B =
[[138 127 128 129 128 128 130 137 125 127 137]
 [135 127 128 130 128 128 130 136 125 127 136]
 [148 109 128 110 127 129 147 116 150 140 121]
 [123 133 128 138 128 128 126 136 120 124 138]]
Counting starts at 1.
Give the top-left entry.
A: 138
Give the entry at row 1, column 3.
A: 128
The bottom-left entry is 123
Give the entry at row 2, column 1.
A: 135
Give the entry in the bottom-right corner.
A: 138
Give the entry at row 3, column 1.
A: 148
Give the bottom entry of the column that holds the smallest entry.
A: 133
The top entry of the column that holds the largest entry is 125
The largest entry is 150
Give the entry in row 2 and column 2.
A: 127
The entry at row 2, column 3 is 128
Give the entry just right of the smallest entry.
A: 128
Give the entry at row 1, column 2.
A: 127

W =
[[120 132 122 145 119]
 [127 101 110 108 135]]
The 2nd-last entry, reading row by row: 108
The fifth entry, reading row by row is 119
The entry in the top-left corner: 120
Which number is the largest entry?
Answer: 145

Read these off the table that follows.
1) The bottom entry of the column that holds the smallest entry?
2) The fourth entry in reading order?
3) The entry in the top-left corner?
4) The last entry of the smallest entry's row?
5) The smallest entry in the first column?
6) The smallest entry in the first row?
7) The entry just right of the smallest entry?
8) The entry in the top-right corner?
[[154 154 142 112 118 110 105 142 110 147 112 140 120]
 [109 123 122 105 103 101 131 114 102 125 129 118 105]
 [146 128 126 134 131 137 114 118 143 127 121 118 129]
 [138 128 127 144 144 147 129 138 150 126 129 136 141]
 [126 115 122 136 134 142 140 113 148 118 140 115 130]
 [107 121 124 116 117 116 148 125 117 123 141 126 117]
 [148 143 133 113 113 110  99 127 112 139 108 127 116]]
1) 99
2) 112
3) 154
4) 116
5) 107
6) 105
7) 127
8) 120

X =
[[124 133 119 104 125 134 130 133 128 105]
 [143 120 128 131 115 128 112 129 115 121]
 [113 128 141 125 115 127 123 121 121 123]
 [125 129 128 128 138 136 120 125 134 129]
 [128 118 128 127 127 128 119 132 128 128]]
Indices start at 1.
The bottom-left entry?
Answer: 128
The entry at row 3, column 1: 113
The maximum?
Answer: 143
The entry directly above the largest entry: 124
The entry in row 3 and column 2 -> 128
The entry just right of the smallest entry?
Answer: 125
The entry in the top-right corner is 105
The entry in row 2 and column 3?
Answer: 128
The entry just right of 118 is 128
The bottom-right entry -> 128
The entry in row 1 and column 3: 119
The entry just right of 132?
Answer: 128
The entry just right of 131?
Answer: 115

Read these off the grid that follows. Rows and columns are numbered from 1.
1) Find the entry at the centre.
2) Find the entry in row 2 and column 1.
3) Find the bottom-right entry.
4) Find the bottom-left entry.
5) Find the entry just right of the largest entry.
6) Find the entry in row 3 and column 3.
7) Find the entry in row 1 and column 1.
8) Find the entry at row 1, column 3.
[[120, 138, 122, 126, 148, 134, 115, 115, 126, 113, 123],
 [128, 135, 110, 134, 131, 149, 126, 137, 124, 127, 122],
 [126, 138, 126, 127, 148, 134, 116, 119, 129, 110, 119],
 [130, 136, 109, 132, 131, 155, 128, 128, 126, 126, 121],
 [123, 128, 118, 137, 130, 136, 121, 146, 119, 133, 122],
 [131, 137, 127, 133, 145, 133, 114, 125, 127, 109, 116],
 [125, 132, 113, 136, 131, 143, 124, 143, 122, 129, 122],
 [118, 136, 121, 124, 150, 130, 113, 116, 126, 112, 123],
 [124, 129, 120, 138, 134, 132, 118, 145, 117, 128, 123],
 [123, 138, 122, 132, 145, 137, 117, 119, 124, 114, 123],
 [124, 131, 120, 138, 137, 133, 118, 143, 117, 124, 124],
 [119, 136, 122, 124, 153, 129, 112, 118, 128, 109, 123],
 [124, 131, 115, 136, 131, 140, 123, 145, 121, 131, 122],
 [136, 135, 127, 138, 142, 130, 112, 140, 121, 111, 116],
 [123, 138, 125, 125, 150, 132, 115, 118, 129, 110, 120]]
1) 130
2) 128
3) 120
4) 123
5) 128
6) 126
7) 120
8) 122

A =
[[107 129 125 110 110 104 131 134  98 129 126 135]
 [103 113 111 120 110 114 124 111 111 115 122 115]]
Counting starts at 1.
The entry in row 1 and column 2 is 129
The entry at row 1, column 1: 107
Read off the top entry of the column that holds the smallest entry.
98
Read off the bottom entry of the column that holds the smallest entry.
111
The entry in the bottom-left corner is 103
